The symbols move the states like this.
BT vo ZT
BT bu QF
BT pe SF
BT fo GZ
QL ve FG
QL vo BN
QL bu GZ
QL pe FD
QL vu QP
QL fo QF
PG ve TN
PG vo BQ
PG bu QJ
PG pe LJ
PG vu RQ
PG fo GN
PQ ve MR
PQ pe GN
PQ vu MM
PQ fo LJ
LG ve GZ
LG vo QN
LG bu FG
LG pe LT
MB ve FL
MB vo MN
MB bu GF
MB pe FS
MB vu LS
MB fo BP
RQ ve JZ
RQ vo GH
RQ bu RN
RQ pe ZD
RQ vu PG
RQ fo NS
BR ve FZ
BR vo TM
BR bu TZ
BR pe CD
BR vu JM
BR fo BB
MM ve QR
MM vo PF
MM bu CJ
MM pe NS
MM vu PQ
MM fo ZD
TB ve DS
TB bu GN
TB vu GP
TB fo QJ
LJ ve TZ
LJ vo DC
LJ bu FZ
LJ pe PG
LJ vu ZD
LJ fo PQ
BN ve ZD
BN vo QL
BN bu JM
BN pe JZ
BN vu TZ
BN fo QR
FL ve MB
FL vo GN
FL vu HB
FL fo BQ
DC ve QP
DC vo LJ
DC pe BQ
DC vu FG
QN ve JM
QN vo LG
QN bu ZD
QN pe RN
QN vu FZ
QN fo CJ
FD ve GH
FD vo JZ
FD bu FF
FD pe QL
FD vu BP
FD fo LS
BS ve SF
BS vo GP
BS bu HB
BS fo LT
QF ve PF
QF vo QR
QF bu BT
QF pe LS
QF vu FS
QF fo QL
ZT ve CJ
ZT vo BT
ZT bu QR
ZT pe GG
ZT vu BB
ZT fo JM
HB ve LS
HB vo NS
HB bu BS
HB pe PF
HB vu FL
HB fo GH
GH ve FD
GH vo RQ
GH bu LT
GH pe FG
GH vu BQ
GH fo HB
RN ve RH
RN vo LT
RN bu RQ
RN pe QN
RN vu QJ
RN fo GP
GZ ve LG
GZ vo JM
GZ bu QL
GZ pe FF
GZ vu TM
GZ fo BT
PF ve QF
PF vo MM
PF pe HB
PF fo FG
QP ve DC
QP vo TZ
QP bu TM
QP pe BP
QP vu QL
QP fo FS
BQ ve BP
BQ vo PG
BQ bu LC
BQ pe DC
BQ vu GH
BQ fo FL
GN ve MN
GN vo FL
GN bu TB
GN pe PQ
GN vu NS
GN fo PG
TM vo BR
TM bu QP
TM pe PR
TM vu GZ
QJ ve CD
QJ vo LC
QJ bu PG
QJ pe FZ
QJ vu RN
QJ fo TB
FS vo MR
FS pe MB
FS vu QF
FS fo QP
LS ve HB
LS vo RG
LS bu SF
LS pe QF
LS vu MB
LS fo FD
NS ve RG
NS vo HB
NS bu GP
NS pe MM
NS vu GN
NS fo RQ
SF ve BS
SF vo GG
SF bu LS
SF pe BT
SF vu GF
SF fo FF
CD ve QJ
CD vo PR
CD bu TN
CD pe BR
CD vu RH
CD fo DS
TZ ve LJ
TZ vo QP
TZ bu BR
TZ pe TN
TZ vu BN
TZ fo MR
DS ve TB
DS vo GF
DS bu MN
DS pe BB
DS vu GG
DS fo CD
GF vo DS
GF bu MB
GF vu SF
GF fo PR
FZ ve BR
FZ bu LJ
FZ pe QJ
FZ vu QN
JM ve QN
JM vo GZ
JM bu BN
JM pe RH
JM vu BR
JM fo ZT
TN ve PG
TN vo BP
TN bu CD
TN pe TZ
TN vu JZ
TN fo MN
PR ve LC
PR vo CD
PR bu BP
PR pe TM
PR vu FF
PR fo GF
RG ve NS
RG vo LS
RG bu GG
RG pe QR
RG vu MN
RG fo JZ
JZ ve RQ
JZ vo FD
JZ bu RH
JZ pe BN
JZ vu TN
JZ fo RG
MR ve PQ
MR vo FS
MR bu BB
MR pe MN
MR vu QR
MR fo TZ
LC ve PR
LC vo QJ
LC bu BQ
LC vu LT
BB bu MR
BB pe DS
BB vu ZT
BB fo BR
MN ve GN
MN vo MB
MN bu DS
MN pe MR
MN vu RG
MN fo TN
GP ve GG
GP vo BS
GP bu NS
GP pe CJ
GP vu TB
GP fo RN
LT ve FF
LT vo RN
LT bu GH
LT pe LG
LT vu LC
LT fo BS
CJ ve ZT
CJ bu MM
CJ pe GP
CJ fo QN
GG ve GP
GG vo SF
GG bu RG
GG pe ZT
GG vu DS
GG fo RH
RH ve RN
RH vo FF
RH bu JZ
RH pe JM
RH vu CD
RH fo GG
QR ve MM
QR vo QF
QR bu ZT
QR pe RG
QR vu MR
QR fo BN
FF ve LT
FF vo RH
FF bu FD
FF pe GZ
FF vu PR
FF fo SF
BP ve BQ
BP vo TN
BP bu PR
BP pe QP
BP vu FD
BP fo MB
ZD ve BN
ZD vo FG
ZD bu QN
ZD pe RQ
ZD vu LJ
ZD fo MM
FG ve QL
FG vo ZD
FG bu LG
FG pe GH
FG vu DC
FG fo PF

In the rows, 26 stands for zero.

The rows follow the links: the fewer symbols apart two states are, the more alike their rows tend to be.

Each row is also shifted at random along 5 hidden directions that mean nothing.

Some states, each with a row of numbers:
TM: [33, 19, 23, 9, 30, 29, 30, 26, 28, 19, 17, 20, 22, 24, 25, 31, 24, 35, 28, 29, 35, 31, 20, 32, 37, 21, 23, 28, 27, 23, 25, 28, 26, 35, 22, 28, 28, 28, 28, 20, 21, 27, 28, 29, 25, 26, 28]
LC: [35, 22, 17, 26, 27, 30, 24, 30, 31, 30, 29, 34, 28, 20, 29, 33, 28, 27, 22, 25, 20, 19, 21, 28, 25, 35, 30, 23, 34, 28, 22, 25, 23, 32, 33, 19, 26, 24, 21, 26, 30, 23, 28, 26, 27, 22, 24]
QR: [31, 31, 32, 31, 23, 25, 27, 25, 22, 28, 29, 25, 25, 32, 23, 21, 23, 28, 25, 21, 25, 29, 32, 28, 17, 23, 18, 30, 20, 30, 28, 26, 26, 27, 22, 26, 26, 23, 28, 22, 27, 24, 22, 27, 28, 26, 27]
JM: [38, 27, 27, 29, 30, 26, 26, 29, 24, 28, 31, 29, 24, 27, 25, 25, 18, 29, 27, 26, 23, 28, 28, 25, 21, 20, 22, 28, 22, 29, 27, 24, 29, 30, 23, 27, 24, 23, 29, 24, 34, 29, 22, 28, 30, 25, 27]
GG: [34, 24, 24, 23, 28, 27, 27, 22, 38, 27, 17, 20, 23, 21, 14, 28, 19, 26, 28, 26, 23, 24, 24, 28, 27, 26, 26, 30, 31, 24, 30, 20, 26, 27, 20, 23, 20, 24, 24, 22, 22, 24, 33, 30, 31, 23, 32]
CD: [22, 26, 25, 28, 26, 25, 31, 27, 27, 24, 26, 23, 31, 21, 22, 29, 33, 30, 34, 23, 27, 24, 27, 21, 28, 18, 17, 19, 19, 29, 33, 30, 32, 28, 26, 28, 25, 24, 37, 28, 31, 33, 20, 20, 32, 27, 29]
MN: [25, 26, 26, 26, 23, 21, 27, 23, 27, 21, 21, 24, 26, 26, 23, 25, 31, 25, 18, 24, 32, 22, 28, 27, 28, 31, 27, 18, 25, 23, 31, 32, 27, 25, 25, 27, 29, 29, 22, 26, 22, 22, 22, 26, 24, 27, 26]
QJ: [26, 25, 20, 25, 25, 25, 23, 27, 24, 20, 26, 29, 31, 21, 28, 26, 28, 27, 27, 32, 29, 26, 26, 24, 28, 27, 27, 17, 22, 22, 25, 33, 25, 22, 34, 26, 24, 28, 27, 30, 25, 29, 26, 24, 26, 31, 26]
FZ: [36, 24, 22, 30, 29, 28, 22, 31, 23, 26, 32, 30, 29, 25, 31, 29, 23, 22, 24, 29, 24, 27, 26, 20, 26, 28, 26, 26, 28, 26, 23, 26, 28, 25, 27, 22, 24, 31, 28, 33, 30, 32, 26, 26, 22, 24, 24]
RQ: [26, 31, 26, 33, 22, 25, 25, 28, 21, 29, 22, 23, 28, 27, 26, 19, 27, 20, 27, 30, 20, 24, 23, 27, 22, 26, 32, 28, 30, 24, 24, 16, 24, 17, 28, 28, 23, 27, 23, 31, 24, 25, 31, 28, 25, 28, 21]
FS: [26, 25, 28, 26, 23, 24, 30, 27, 22, 26, 23, 24, 21, 33, 25, 28, 24, 32, 26, 22, 29, 27, 29, 27, 29, 22, 17, 27, 23, 28, 30, 33, 26, 29, 24, 27, 35, 29, 32, 22, 26, 26, 22, 21, 27, 23, 29]
DS: [28, 26, 24, 24, 23, 20, 23, 25, 27, 26, 24, 23, 26, 20, 21, 31, 26, 21, 29, 26, 26, 28, 30, 21, 32, 22, 27, 22, 23, 23, 31, 33, 28, 24, 26, 24, 24, 28, 27, 32, 24, 31, 27, 24, 22, 27, 29]
BQ: [21, 30, 24, 30, 26, 26, 26, 29, 25, 33, 19, 27, 28, 27, 24, 24, 29, 22, 35, 23, 22, 19, 24, 22, 32, 20, 27, 24, 28, 28, 29, 24, 28, 19, 30, 29, 29, 30, 33, 31, 23, 25, 27, 19, 25, 20, 23]
LS: [34, 23, 32, 32, 23, 23, 24, 23, 22, 29, 29, 27, 22, 28, 23, 21, 28, 23, 23, 23, 23, 25, 33, 30, 23, 25, 23, 28, 23, 28, 25, 28, 20, 24, 31, 26, 26, 19, 21, 20, 22, 20, 25, 20, 23, 28, 28]
LJ: [33, 30, 26, 31, 21, 30, 27, 30, 24, 25, 29, 31, 31, 28, 32, 25, 26, 28, 19, 24, 25, 27, 28, 22, 18, 32, 25, 23, 26, 26, 23, 27, 28, 27, 26, 26, 29, 31, 24, 27, 30, 23, 24, 25, 25, 23, 24]
BB: [35, 24, 27, 26, 25, 25, 22, 23, 25, 28, 29, 29, 25, 27, 28, 25, 23, 24, 22, 27, 28, 29, 33, 19, 27, 27, 26, 25, 22, 25, 27, 34, 25, 24, 21, 22, 22, 27, 31, 31, 28, 32, 23, 25, 21, 28, 32]
BP: [29, 22, 24, 20, 25, 27, 30, 24, 29, 25, 23, 18, 26, 26, 24, 30, 35, 28, 23, 26, 30, 25, 20, 31, 28, 29, 28, 23, 33, 28, 25, 25, 25, 29, 27, 30, 34, 25, 24, 21, 24, 25, 27, 26, 27, 26, 23]
ZD: [28, 33, 28, 32, 24, 32, 28, 31, 25, 30, 27, 28, 29, 32, 30, 24, 26, 31, 24, 24, 22, 26, 27, 26, 15, 30, 26, 31, 28, 29, 24, 18, 24, 27, 23, 30, 25, 29, 26, 22, 28, 23, 25, 29, 28, 21, 21]
TB: [37, 29, 19, 32, 25, 30, 25, 32, 37, 23, 30, 32, 29, 22, 21, 27, 27, 20, 30, 17, 16, 21, 27, 22, 22, 30, 24, 20, 26, 33, 32, 26, 28, 32, 24, 21, 24, 27, 24, 29, 28, 20, 25, 23, 38, 21, 30]

From each start, follow one symbol. Which state do you reach?
Answer with the state's name.
---
[34, 21, 23, 18, 28, 27, 28, 24, 30, 21, 29, 26, 21, 19, 27, 29, 31, 31, 21, 24, 29, 25, 20, 35, 32, 29, 24, 17, 23, 27, 25, 30, 23, 33, 31, 26, 28, 21, 27, 22, 28, 25, 22, 26, 30, 31, 26]
vo
CD
---
[24, 31, 32, 28, 22, 22, 25, 21, 27, 24, 18, 21, 24, 31, 17, 21, 29, 22, 33, 24, 24, 24, 33, 29, 23, 19, 27, 27, 24, 24, 31, 23, 27, 22, 23, 31, 25, 27, 26, 24, 23, 25, 29, 24, 26, 25, 26]
pe
QR
---
[30, 28, 24, 28, 21, 23, 30, 23, 27, 27, 20, 24, 25, 27, 18, 27, 29, 26, 25, 19, 23, 21, 25, 28, 27, 23, 23, 23, 28, 32, 34, 26, 30, 24, 25, 26, 34, 25, 29, 19, 24, 19, 23, 21, 27, 19, 29]
ve
FL
---
[18, 29, 30, 25, 27, 23, 30, 24, 18, 22, 30, 21, 28, 29, 32, 25, 29, 34, 20, 24, 32, 31, 26, 25, 24, 24, 25, 21, 17, 26, 27, 35, 31, 28, 24, 31, 33, 29, 32, 27, 28, 30, 19, 25, 24, 32, 27]
ve
LJ
---
[23, 23, 31, 22, 28, 26, 27, 29, 24, 27, 27, 21, 20, 30, 26, 23, 27, 32, 23, 23, 29, 30, 24, 32, 25, 26, 25, 28, 27, 29, 21, 23, 22, 24, 26, 31, 29, 22, 23, 19, 25, 24, 21, 32, 26, 32, 23]
vo
BN
---
[19, 26, 30, 27, 27, 27, 28, 24, 23, 28, 26, 22, 25, 27, 21, 23, 33, 28, 28, 22, 23, 26, 27, 33, 23, 17, 24, 27, 23, 29, 27, 25, 26, 24, 27, 31, 30, 19, 25, 19, 22, 20, 24, 23, 29, 30, 21]
bu
FF
---
[18, 26, 24, 26, 26, 30, 27, 29, 24, 31, 20, 24, 28, 30, 25, 23, 29, 23, 30, 26, 25, 23, 25, 29, 26, 21, 28, 31, 32, 27, 27, 20, 24, 22, 29, 32, 25, 25, 26, 26, 24, 25, 30, 26, 26, 25, 22]
pe
FG
---
[24, 30, 22, 29, 29, 33, 29, 30, 32, 24, 31, 30, 32, 20, 22, 22, 27, 25, 29, 19, 20, 22, 23, 30, 20, 23, 22, 19, 24, 31, 25, 21, 26, 31, 27, 25, 21, 23, 27, 27, 32, 25, 24, 27, 41, 30, 24]
fo
GP
---
[27, 21, 22, 23, 29, 26, 21, 22, 33, 30, 26, 23, 23, 20, 23, 29, 28, 27, 25, 27, 25, 25, 19, 29, 27, 25, 25, 26, 31, 27, 23, 21, 23, 28, 29, 27, 23, 18, 24, 22, 27, 24, 29, 30, 28, 27, 23]
ve
LT
---
[30, 25, 21, 19, 30, 26, 28, 23, 31, 23, 21, 21, 28, 20, 18, 28, 27, 28, 29, 28, 29, 27, 22, 31, 27, 21, 21, 29, 23, 25, 28, 24, 25, 31, 22, 28, 24, 21, 24, 25, 29, 30, 26, 30, 30, 30, 26]
fo
GG
---
[34, 25, 26, 24, 28, 25, 23, 25, 22, 24, 32, 23, 28, 23, 29, 31, 25, 28, 25, 31, 29, 28, 29, 22, 28, 23, 27, 23, 22, 21, 25, 27, 29, 24, 24, 26, 25, 24, 30, 33, 32, 34, 26, 24, 20, 28, 27]
fo
BB
---
[22, 27, 22, 29, 23, 29, 31, 23, 31, 27, 24, 22, 27, 25, 25, 27, 35, 30, 20, 22, 24, 24, 18, 24, 22, 33, 29, 19, 30, 30, 30, 29, 33, 32, 23, 29, 33, 29, 25, 24, 29, 23, 23, 27, 29, 25, 20]
pe
TZ
---
[36, 22, 21, 25, 26, 27, 24, 23, 32, 27, 28, 30, 22, 22, 23, 31, 27, 26, 24, 23, 24, 25, 24, 29, 25, 32, 27, 19, 31, 27, 29, 30, 24, 30, 26, 18, 29, 20, 25, 23, 29, 24, 26, 25, 25, 23, 31]
vo
DS
---
[25, 29, 25, 25, 23, 25, 29, 27, 20, 23, 25, 30, 31, 23, 32, 23, 31, 24, 22, 29, 28, 27, 25, 25, 28, 34, 33, 20, 28, 22, 22, 31, 25, 21, 31, 30, 30, 29, 17, 29, 24, 27, 26, 28, 21, 31, 18]
bu
QJ
